Here is a tiny trained network, its code and every weight. The questions are about switching its units off for an input and a target symbol, where a switched-off unit gives its printed mean instead of its output.

import numpy as np


def w(rows, s, z=0):
    codes = np.array(rows[::2]) - 128.0
    scale = np.full(codes.shape[1], s)
    scale[-1] = z or s
    return codes * scale


def norm(h):
    return h / np.sqrt((h * h).mean(-1, keepdims=True) + 1e-5)


def f(y):
    return y / 2 * (1 + np.tanh(0.7978845608 * (y + 0.044715 * y**3)))


def softmax(a):
    e = np.exp(a - a.max(-1, keepdims=True))
    return e / e.sum(-1, keepdims=True)


def log_softmax(a):
    a = a - a.max(-1, keepdims=True)
    return a - np.log(np.exp(a).sum(-1, keepdims=True))


def net(x, mask):
    ids = ['δζθλμτω'.index(c) for c in x.split()]
    T = len(ids)
    res = E[ids] + P[:T]
    u = 0
    for l in range(2):
        r = norm(res)
        for j in range(2):
            rows = slice(2 * j, 2 * j + 2)
            q, k, v = (r @ M[l][rows].T for M in (Q, K, V))
            z = softmax(np.where(np.tri(T) > 0, q @ k.T / 2**0.5, -1e9)) @ v
            o = O[l][rows]
            res = res + np.where(mask[u + j], z, o[:, -1]) @ o[:, :-1]
        u += 2
        y = f(norm(res) @ A[l][:, :-1].T + A[l][:, -1])
        res = res + np.where(mask[u : u + 4], y, B[l][:, -1]) @ B[l][:, :-1]
        u += 4
    return log_softmax(norm(res)[-1] @ U[:, :-1].T + U[:, -1])


Q, K, V, O, A, B = {}, {}, {}, {}, {}, {}
E = w([
[108,82,220],'δ',
[169,162,158],'ζ',
[124,249,126],'θ',
[37,95,110],'λ',
[213,113,124],'μ',
[205,77,184],'τ',
[142,136,169],'ω',
],0.016)
P = w([
[154,120,108],'0',
[198,136,152],'1',
[223,148,109],'2',
[216,127,158],'3',
[143,139,62],'4',
[115,131,192],'5',
[125,177,50],'6',
[205,117,167],'7',
[101,157,57],'8',
[89,83,249],'9',
[170,113,16],'10',
[147,140,144],'11',
],0.013)
Q[0] = w([
[254,152,127],'L0H0',
[20,119,197],'L0H0',
[195,113,54],'L0H1',
[207,110,29],'L0H1',
],0.0095)
K[0] = w([
[152,236,211],'L0H0',
[126,82,109],'L0H0',
[138,81,155],'L0H1',
[154,2,116],'L0H1',
],0.0096)
V[0] = w([
[130,12,89],'L0H0',
[16,138,60],'L0H0',
[191,103,88],'L0H1',
[114,3,157],'L0H1',
],0.011)
O[0] = w([
[85,114,227,2],'L0H0',
[237,187,177,42],'L0H0',
[116,32,34,144],'L0H1',
[68,254,81,32],'L0H1',
],0.0067,0.0088)
A[0] = w([
[98,69,157,85],'L0N0',
[91,61,251,181],'L0N1',
[75,126,112,119],'L0N2',
[139,189,43,253],'L0N3',
],0.013,0.0035)
B[0] = w([
[159,254,79,148],'L0N0',
[201,96,109,206],'L0N1',
[164,61,86,126],'L0N2',
[179,58,155,255],'L0N3',
],0.008,0.01)
Q[1] = w([
[77,123,179],'L1H0',
[69,165,49],'L1H0',
[149,140,10],'L1H1',
[216,155,116],'L1H1',
],0.011)
K[1] = w([
[155,158,142],'L1H0',
[252,114,92],'L1H0',
[127,189,106],'L1H1',
[102,124,89],'L1H1',
],0.016)
V[1] = w([
[10,199,163],'L1H0',
[233,239,231],'L1H0',
[93,91,28],'L1H1',
[225,118,51],'L1H1',
],0.011)
O[1] = w([
[248,118,45,9],'L1H0',
[133,142,240,103],'L1H0',
[12,57,130,161],'L1H1',
[51,197,185,245],'L1H1',
],0.011,0.014)
A[1] = w([
[158,254,24,250],'L1N0',
[248,141,70,53],'L1N1',
[182,230,130,196],'L1N2',
[225,156,77,120],'L1N3',
],0.012,0.0017)
B[1] = w([
[105,43,222,164],'L1N0',
[117,45,151,250],'L1N1',
[158,98,221,140],'L1N2',
[169,6,77,212],'L1N3',
],0.012,0.0018)
U = w([
[180,29,91,128],'δ',
[87,155,139,3],'ζ',
[92,167,255,250],'θ',
[167,198,177,108],'λ',
[49,141,146,109],'μ',
[106,161,128,163],'τ',
[64,122,80,130],'ω',
],0.0093,0.0037)

Each question gives the input, a string of symbols that net reads in full, and the target symbol t.
The units are the heads (2 rows each of Q, K, V and O) and the neurons (one row each of A and B). Each row of codes is followed by its name. A weight is (code - 128) times the scale printed after its matrix; where a second scale follows, it is the last column's (O, A, B and U).
mask holds one flag per unit, layer by layer, with each layer's heads first. A switched-off unit (its flag False) gives its mean, the last column of its rows in O or B, instead of its output. The means were averaged over made-up inputs and are rounded, as every weight is.
A unit's drop is (log p(t) with every unit on - log p(t) with that unit switched off) / (log p(t) with every unit on - log p(t) with every unit switched off).
The circuit of an input: a set's keep is (log p(t) with only the set's units on - log p(t) with every unit switched off) / (log p(t) with every unit on - log p(t) with every unit switched off). Starting from all 12 units, units are removed one at a time, each time the one whose removal leaves the highest keep (on an exact tie, the one counted first), for as long as the keep stays at least 0.8.
circuit, biggest first: the units of the circuit, biggest drop first
most important unit: the unit with the biggest drop
top k neurons in layer l: the k neurons of layer l with the biggest drops, biggest first
which heads matter: for each layer, one digit per head in row order, 1 if its drop is at least 0.15 and else 0, layers parted by /
drop when u is switched off: that unit's drop, to one decimal
input δ τ θ δ δ θ θ ω, target δ: top neuron in layer 0 : L0N3
input δ τ ω θ τ θ θ δ δ θ, target δ: which heads matter : 00 / 10
input ω μ θ θ μ ζ θ δ δ ζ, target ω: which heads matter : 11 / 10
input δ δ δ τ θ μ, target δ: circuit, biggest first : L0H1; L1H0; L0H0
input δ δ θ ω δ δ, target δ: which heads matter : 01 / 10
input δ μ ζ θ δ ζ θ ω, target δ: circuit, biggest first : L0H1; L1H0; L0H0
input τ ζ ζ μ, target ω: circuit, biggest first : L0H0; L0H1; L1H0
input ω θ μ μ, target ω: which heads matter : 10 / 10
input ω θ ω δ λ θ ζ θ, target ω: circuit, biggest first : L1H0; L0N1; L0N3
input δ δ μ θ θ δ θ τ, target δ: circuit, biggest first : L1H0; L0H1; L0H0
input ω θ λ ζ δ θ, target ω: circuit, biggest first : L0H1; L0N1; L0H0; L1H0
input ω δ τ μ ω ω, target ω: circuit, biggest first : L0H0; L1H0; L0N1; L0H1
input δ θ ζ δ ω τ δ λ, target δ: which heads matter : 11 / 10
input δ ζ δ θ τ δ θ δ θ μ, target δ: which heads matter : 01 / 10
input δ μ ζ δ θ δ μ θ δ ζ, target δ: most important unit : L0H1
input δ θ ζ θ δ θ ζ μ δ ζ, target δ: drop when L1H0 is switched off : 1.1
input ω θ μ ζ ζ θ ζ δ, target ω: drop when L0N2 is switched off : 0.1
input δ δ θ δ θ ω θ θ λ δ, target δ: drop when L1H1 is switched off : 0.0
